Here is a tiny trained network, its code and every weight. The questions are about switching its units off for an input and a class, where a switched-off unit gives its printed mean instead of its output.

import numpy as np


def w(rows, s, z=0):
    codes = np.array(rows[::2]) - 128.0
    scale = np.full(codes.shape[1], s)
    scale[-1] = z or s
    return codes * scale


def norm(h):
    return h / np.sqrt((h * h).mean(-1, keepdims=True) + 1e-5)


def f(y):
    return np.maximum(y, 0)


def log_softmax(a):
    a = a - a.max(-1, keepdims=True)
    return a - np.log(np.exp(a).sum(-1, keepdims=True))


def net(x, mask):
    res = np.array(x, float).reshape(1, 6) / 4 @ E
    u = 0
    for l in range(2):
        y = f(norm(res) @ A[l][:, :-1].T + A[l][:, -1])
        res = res + np.where(mask[u : u + 14], y, B[l][:, -1]) @ B[l][:, :-1]
        u += 14
    return log_softmax(norm(res)[-1] @ U[:, :-1].T + U[:, -1])


A, B = {}, {}
E = w([
[162,118,192,110,132,107,174,119,128,103],'x0',
[122,213,87,152,159,121,155,72,48,34],'x1',
[210,92,116,206,106,53,106,217,121,89],'x2',
[152,182,236,119,218,214,117,149,153,85],'x3',
[65,43,251,163,113,110,99,159,76,133],'x4',
[184,137,186,115,185,89,84,101,81,166],'x5',
],0.0027)
A[0] = w([
[141,44,92,151,100,43,149,155,171,69,148],'L0N1',
[150,191,101,148,84,108,99,253,212,129,50],'L0N2',
[203,148,49,156,117,76,158,155,103,67,138],'L0N3',
[232,147,140,85,182,112,138,107,164,152,82],'L0N4',
[97,123,155,102,179,79,93,62,43,165,79],'L0N5',
[83,93,142,105,83,171,35,78,107,161,7],'L0N6',
[88,114,53,28,58,251,175,151,153,132,148],'L0N7',
[191,88,186,210,166,131,153,233,144,105,114],'L0N8',
[85,126,211,91,144,106,196,118,54,83,177],'L0N9',
[31,92,198,78,114,201,88,130,128,171,89],'L0N10',
[50,103,127,233,82,149,90,147,71,72,139],'L0N11',
[129,239,144,135,187,209,131,87,103,90,85],'L0N12',
[243,93,184,138,142,85,94,237,120,110,107],'L0N13',
[65,33,212,179,128,193,109,153,138,120,128],'L0N14',
],0.0035,0.0019)
B[0] = w([
[136,150,108,149,201,144,91,101,97,152,216],'L0N1',
[197,111,160,183,73,62,75,194,57,123,194],'L0N2',
[159,56,31,126,134,202,182,114,22,180,219],'L0N3',
[132,127,53,177,80,100,96,125,83,66,190],'L0N4',
[163,114,168,144,68,33,109,172,106,187,184],'L0N5',
[150,44,85,124,237,87,132,38,76,167,159],'L0N6',
[88,120,203,64,110,97,214,103,157,202,254],'L0N7',
[73,168,150,51,143,122,33,5,182,148,234],'L0N8',
[247,152,139,197,99,156,163,253,111,15,223],'L0N9',
[180,121,64,141,151,116,167,62,101,111,220],'L0N10',
[127,88,40,164,100,134,115,188,134,232,214],'L0N11',
[162,199,155,103,206,170,173,133,125,58,244],'L0N12',
[28,75,166,47,96,145,65,94,120,114,240],'L0N13',
[172,222,118,191,87,86,169,186,174,116,235],'L0N14',
],0.0034,0.0031)
A[1] = w([
[120,115,110,121,91,122,101,142,66,154,130],'L1N1',
[120,167,46,62,89,105,239,79,160,157,145],'L1N2',
[161,50,76,121,129,206,90,142,178,111,59],'L1N3',
[26,176,83,155,107,206,151,155,138,89,127],'L1N4',
[121,98,78,176,30,65,93,160,52,129,121],'L1N5',
[108,131,194,113,128,103,106,130,103,205,97],'L1N6',
[178,152,100,184,124,115,134,230,115,122,172],'L1N7',
[121,183,167,134,93,114,88,172,147,148,33],'L1N8',
[121,134,151,170,157,102,64,143,57,62,121],'L1N9',
[127,198,80,103,194,253,160,109,139,31,163],'L1N10',
[44,139,100,108,100,138,157,63,178,166,8],'L1N11',
[148,88,236,126,75,99,158,162,144,147,170],'L1N12',
[83,146,180,45,108,200,194,98,182,77,87],'L1N13',
[147,169,197,97,91,115,57,201,217,129,101],'L1N14',
],0.0043,0.0013)
B[1] = w([
[191,106,161,128,120,159,198,113,131,103,178],'L1N1',
[16,32,193,186,140,174,87,202,186,161,240],'L1N2',
[124,135,116,234,101,152,130,113,93,71,151],'L1N3',
[137,72,166,162,116,63,44,80,187,191,175],'L1N4',
[126,192,117,128,134,235,220,130,83,155,234],'L1N5',
[133,150,169,94,128,128,96,190,200,112,172],'L1N6',
[38,128,88,190,78,175,157,72,117,118,198],'L1N7',
[84,111,167,150,117,104,147,54,202,71,153],'L1N8',
[125,92,67,64,121,143,121,111,177,215,193],'L1N9',
[203,183,209,10,246,36,192,253,149,90,254],'L1N10',
[74,72,91,23,219,172,89,206,221,201,174],'L1N11',
[116,238,146,151,145,85,118,105,162,76,194],'L1N12',
[140,99,34,170,91,108,88,108,10,139,201],'L1N13',
[18,118,137,219,83,86,109,33,187,48,193],'L1N14',
],0.0038,0.0046)
U = w([
[207,69,148,2,87,119,42,39,69,167,68],'0',
[19,35,113,50,172,162,146,188,221,225,133],'1',
[164,113,51,73,144,162,55,104,161,30,2],'2',
[152,106,6,212,35,196,203,131,15,178,161],'3',
[62,161,222,186,46,85,72,68,212,59,158],'4',
[234,234,182,21,219,107,204,183,99,63,163],'5',
],0.0081,0.007)

Each question gives the input, the list of numbers given to net, and the class t.
The units are the neurons (one row each of A and B). Each row of codes is followed by its name. A weight is (code - 128) times the scale printed after its matrix; where a second scale follows, it is the last column's (A, B and U).
mask holds one flag per neuron, layer by layer. A switched-off neuron (its flag False) gives its mean, the last column of its row in B, instead of its output. The means were averaged over made-up inputs and are rounded, as every weight is.
A unit's drop is (log p(t) with every unit on - log p(t) with that unit switched off) / (log p(t) with every unit on - log p(t) with every unit switched off).
The circuit of an input: a set's keep is (log p(t) with only the set's units on - log p(t) with every unit switched off) / (log p(t) with every unit on - log p(t) with every unit switched off). Starting from the 12 units with the biggest drops (on a tie, the unit counted first), units are removed one at a time, each time the one whose removal leaves the highest keep (on an exact tie, the one counted first), for as long as the keep stays at least 0.8.
circuit, biggest first: the units of the circuit, biggest drop first
unit that matters most: the unit with the biggest drop
k most important neurons: the k neurons with the biggest drops, biggest first
k most important neurons of layer l: the k neurons of layer l with the biggest drops, biggest first
drop when u is switched off: that unit's drop, to one decimal
input [3,6,-6,-4,-7,-4], class 1: circuit, biggest first => [L1N2]
input [3,4,4,0,4,8], class 0: circuit, biggest first => [L1N10, L1N9]
input [-1,-5,4,-3,7,-6], class 3: circuit, biggest first => [L1N5, L1N10]
input [-3,-6,-8,-3,5,8], class 0: 3 most important neurons of layer 0 => [L0N6, L0N10, L0N7]
input [-5,-1,0,-5,-6,-2], class 1: 2 most important neurons of layer 0 => [L0N7, L0N9]
input [-5,7,1,-1,-8,-6], class 1: circuit, biggest first => [L1N2, L0N7]
input [5,-7,8,-4,-4,0], class 3: circuit, biggest first => [L1N5, L1N10]
input [0,-4,0,-5,8,4], class 3: 2 most important neurons of layer 1 => [L1N10, L1N5]
input [3,0,-7,-6,0,7], class 5: 2 most important neurons of layer 1 => [L1N13, L1N7]
input [-5,7,-3,-4,-4,4], class 5: 2 most important neurons => [L1N10, L0N12]
input [-6,-1,0,4,2,-1], class 4: 4 most important neurons of layer 1 => [L1N7, L1N5, L1N11, L1N1]
input [-6,7,1,0,2,-6], class 1: 4 most important neurons => [L0N2, L0N9, L1N13, L1N4]
input [-7,-6,0,8,-2,-8], class 4: 2 most important neurons => [L0N2, L1N14]
input [-5,7,8,4,5,8], class 0: unit that matters most => L0N8
input [7,4,7,-5,1,8], class 3: 3 most important neurons => [L1N10, L0N3, L1N5]
input [-3,-1,-3,6,8,-6], class 4: 2 most important neurons => [L0N14, L0N3]
input [6,-3,8,-2,-6,5], class 3: 3 most important neurons of layer 0 => [L0N3, L0N4, L0N7]
input [4,7,8,4,3,6], class 0: 2 most important neurons of layer 0 => [L0N13, L0N8]
input [1,6,-3,-4,-2,-3], class 1: drop when L1N2 is switched off => 0.4
input [-5,7,1,1,7,3], class 3: drop when L1N11 is switched off => 0.0
input [8,8,1,-7,-7,6], class 3: unit that matters most => L0N3
input [-4,8,-7,-4,3,-1], class 1: drop when L1N2 is switched off => 0.2
